Below is a small trained network, with its code and all its weights. Each question gives an input and a class and asks what happens when units are switched off, that is, made to give their printed mean instead of their output.

import numpy as np


def w(rows, s, z=0):
    codes = np.array(rows[::2]) - 128.0
    scale = np.full(codes.shape[1], s)
    scale[-1] = z or s
    return codes * scale


def f(y):
    return y / 2 * (1 + np.tanh(0.7978845608 * (y + 0.044715 * y**3)))


def log_softmax(a):
    a = a - a.max(-1, keepdims=True)
    return a - np.log(np.exp(a).sum(-1, keepdims=True))


def net(x, mask):
    res = np.array(x, float).reshape(1, 3) / 4 @ E
    y = f(res @ A[0][:, :-1].T + A[0][:, -1])
    res = res + np.where(mask, y, B[0][:, -1]) @ B[0][:, :-1]
    return log_softmax(res[-1] @ U[:, :-1].T + U[:, -1])


A, B = {}, {}
E = w([
[121,83,223],'x0',
[81,29,113],'x1',
[246,108,89],'x2',
],0.012)
A[0] = w([
[240,113,118,135],'n0',
[26,80,124,164],'n1',
[65,171,112,170],'n2',
[127,165,161,130],'n3',
[189,87,85,173],'n4',
[94,144,107,150],'n5',
[103,171,64,2],'n6',
[95,195,120,153],'n7',
[3,164,85,96],'n8',
[52,92,112,108],'n9',
[124,60,190,146],'n10',
],0.014,0.0065)
B[0] = w([
[201,163,90,217],'n0',
[11,30,134,245],'n1',
[53,216,166,192],'n2',
[104,184,142,151],'n3',
[190,120,71,199],'n4',
[103,159,112,155],'n5',
[172,158,107,151],'n6',
[125,203,121,178],'n7',
[23,184,190,226],'n8',
[57,75,50,198],'n9',
[171,64,215,203],'n10',
],0.011,0.013)
U = w([
[155,197,154,84],'0',
[233,153,29,202],'1',
[164,90,253,139],'2',
[26,191,144,101],'3',
[26,35,90,113],'4',
[104,109,111,1],'5',
],0.012,0.008)

Each question gives the input, the list of numbers given to net, and the class t.
The units are the neurons (one row each of A and B). Each row of codes is followed by its name. A weight is (code - 128) times the scale printed after its matrix; where a second scale follows, it is the last column's (A, B and U).
mask holds one flag per neuron, in row order. A switched-off neuron (its flag False) gives its mean, the last column of its row in B, instead of its output. The means were averaged over made-up inputs and are rounded, as every weight is.
A unit's drop is (log p(t) with every unit on - log p(t) with that unit switched off) / (log p(t) with every unit on - log p(t) with every unit switched off).
The circuit of an input: a set's keep is (log p(t) with only the set's units on - log p(t) with every unit switched off) / (log p(t) with every unit on - log p(t) with every unit switched off). Starting from all 11 units, units are removed one at a time, each time the one whose removal leaves the highest keep (on an exact tie, the one counted first), for as long as the keep stays at least 0.8.
units of the circuit, in order: the units of the circuit, biggest drop first
top k neurons: the k neurons with the biggest drops, biggest first
drop of u: that unit's drop, to one decimal
input [-2,-6,-1], class 0: units of the circuit, in order => [n1]
input [6,-2,-3], class 2: units of the circuit, in order => [n10 n9]
input [2,-4,1], class 0: top 2 neurons => [n4 n9]
input [-8,4,0], class 3: units of the circuit, in order => [n1 n8]
input [7,-7,-3], class 2: top 2 neurons => [n8 n9]
input [-7,-3,0], class 1: top 3 neurons => [n1 n8 n6]
input [2,2,1], class 2: top 2 neurons => [n9 n1]
input [-2,7,4], class 1: drop of n4 => 0.1
input [-1,-4,5], class 1: drop of n9 => 0.0
input [4,-3,0], class 2: drop of n0 => 0.1
